Here is a tiny trained network, its code and every weight. The questions are about switching its units off for an input and a class, where a switched-off unit gives its printed mean instead of its output.

import numpy as np


def w(rows, s, z=0):
    codes = np.array(rows[::2]) - 128.0
    scale = np.full(codes.shape[1], s)
    scale[-1] = z or s
    return codes * scale


def norm(h):
    return h / np.sqrt((h * h).mean(-1, keepdims=True) + 1e-5)


def f(y):
    return np.maximum(y, 0)


def log_softmax(a):
    a = a - a.max(-1, keepdims=True)
    return a - np.log(np.exp(a).sum(-1, keepdims=True))


def net(x, mask):
    res = np.array(x, float).reshape(1, 4) / 4 @ E
    u = 0
    for l in range(2):
        y = f(norm(res) @ A[l][:, :-1].T + A[l][:, -1])
        res = res + np.where(mask[u : u + 14], y, B[l][:, -1]) @ B[l][:, :-1]
        u += 14
    return log_softmax(norm(res)[-1] @ U[:, :-1].T + U[:, -1])


A, B = {}, {}
E = w([
[221,82,79,92],'x0',
[142,64,147,177],'x1',
[49,105,48,150],'x2',
[94,37,158,3],'x3',
],0.0053)
A[0] = w([
[93,91,95,80,122],'0.n0',
[91,141,187,157,76],'0.n1',
[2,113,201,153,67],'0.n2',
[121,62,210,98,99],'0.n3',
[102,244,54,22,102],'0.n4',
[98,83,170,101,184],'0.n5',
[181,114,149,122,170],'0.n6',
[190,82,83,113,54],'0.n7',
[123,127,125,116,2],'0.n8',
[201,45,34,153,133],'0.n9',
[207,209,178,113,98],'0.n10',
[63,117,14,158,85],'0.n11',
[80,202,128,101,119],'0.n12',
[71,86,206,186,103],'0.n13',
],0.0099,0.007)
B[0] = w([
[137,99,94,181,200],'0.n0',
[90,177,141,98,155],'0.n1',
[169,234,169,112,191],'0.n2',
[58,62,72,126,214],'0.n3',
[220,74,183,71,215],'0.n4',
[126,96,91,191,244],'0.n5',
[93,165,182,153,222],'0.n6',
[218,255,108,53,164],'0.n7',
[93,38,221,172,128],'0.n8',
[151,236,206,84,254],'0.n9',
[123,30,142,193,216],'0.n10',
[81,46,214,203,210],'0.n11',
[182,155,140,91,180],'0.n12',
[177,232,156,40,186],'0.n13',
],0.0071,0.0048)
A[1] = w([
[64,173,147,105,28],'1.n0',
[151,201,106,196,98],'1.n1',
[139,65,209,136,2],'1.n2',
[94,117,173,194,160],'1.n3',
[149,78,204,155,102],'1.n4',
[79,56,112,57,35],'1.n5',
[166,119,217,141,136],'1.n6',
[214,129,11,85,180],'1.n7',
[204,186,146,50,133],'1.n8',
[167,116,195,159,134],'1.n9',
[182,132,123,209,60],'1.n10',
[119,83,83,163,43],'1.n11',
[136,191,120,168,46],'1.n12',
[72,91,110,46,37],'1.n13',
],0.011,0.0046)
B[1] = w([
[190,174,162,108,143],'1.n0',
[197,94,60,81,199],'1.n1',
[80,44,121,114,172],'1.n2',
[130,79,177,106,218],'1.n3',
[92,84,150,118,211],'1.n4',
[217,98,76,147,170],'1.n5',
[84,109,144,107,254],'1.n6',
[189,206,165,119,169],'1.n7',
[82,169,181,91,227],'1.n8',
[95,99,124,118,235],'1.n9',
[160,104,36,110,182],'1.n10',
[129,158,139,89,136],'1.n11',
[179,113,89,85,164],'1.n12',
[254,69,62,136,158],'1.n13',
],0.0086,0.0077)
U = w([
[192,224,253,99,181],'0',
[89,15,212,186,199],'1',
[161,90,204,81,241],'2',
[207,64,102,127,192],'3',
[104,140,149,96,110],'4',
[47,194,35,188,2],'5',
[89,187,113,219,2],'6',
[33,209,45,181,2],'7',
],0.012,0.007)

Each question gives the input, the list of numbers given to net, and the class t.
The units are the neurons (one row each of A and B). Each row of codes is followed by its name. A weight is (code - 128) times the scale printed after its matrix; where a second scale follows, it is the last column's (A, B and U).
mask holds one flag per neuron, layer by layer. A switched-off neuron (its flag False) gives its mean, the last column of its row in B, instead of its output. The means were averaged over made-up inputs and are rounded, as every weight is.
A unit's drop is (log p(t) with every unit on - log p(t) with that unit switched off) / (log p(t) with every unit on - log p(t) with every unit switched off).
The circuit of an input: a set's keep is (log p(t) with only the set's units on - log p(t) with every unit switched off) / (log p(t) with every unit on - log p(t) with every unit switched off). Starting from the 12 units with the biggest drops (on a tie, the unit counted first), units are removed one at a time, each time the one whose removal leaves the highest keep (on an exact tie, the one counted first), for as long as the keep stays at least 0.8.
circuit, biggest first: the units of the circuit, biggest drop first
unit that matters most: the unit with the biggest drop
top k neurons: the k neurons with the biggest drops, biggest first
k most important neurons of layer l: the k neurons of layer l with the biggest drops, biggest first
drop when u is switched off: that unit's drop, to one decimal
input [-4,-6,7,1], class 1: circuit, biggest first -> 0.n11
input [1,6,7,8], class 3: circuit, biggest first -> 1.n5; 1.n13
input [5,-1,-7,3], class 1: top 2 neurons -> 0.n10; 0.n6
input [0,6,-5,8], class 3: circuit, biggest first -> 0.n3; 1.n5; 1.n13
input [5,-6,-7,4], class 1: top 3 neurons -> 0.n10; 0.n6; 0.n13
input [-6,0,6,5], class 0: circuit, biggest first -> 0.n2; 1.n0
input [-1,2,-4,6], class 3: top 3 neurons -> 0.n3; 0.n11; 1.n5
input [-6,3,4,8], class 3: top 2 neurons -> 0.n9; 0.n3
input [6,-4,7,-1], class 1: 2 most important neurons of layer 0 -> 0.n11; 0.n13
input [7,-6,6,-7], class 0: 2 most important neurons of layer 1 -> 1.n8; 1.n2
input [3,-5,-2,-7], class 3: top 3 neurons -> 0.n10; 1.n10; 0.n11
input [-8,7,7,1], class 0: 2 most important neurons of layer 0 -> 0.n13; 0.n2
input [-3,6,-8,-2], class 1: top 2 neurons -> 0.n10; 0.n9
input [8,4,-2,3], class 0: unit that matters most -> 0.n7
input [1,-5,8,-2], class 1: drop when 0.n11 is switched off -> 3.3
input [-8,-2,-3,7], class 0: drop when 0.n2 is switched off -> 1.6
input [0,4,-6,-3], class 1: drop when 0.n10 is switched off -> 0.2
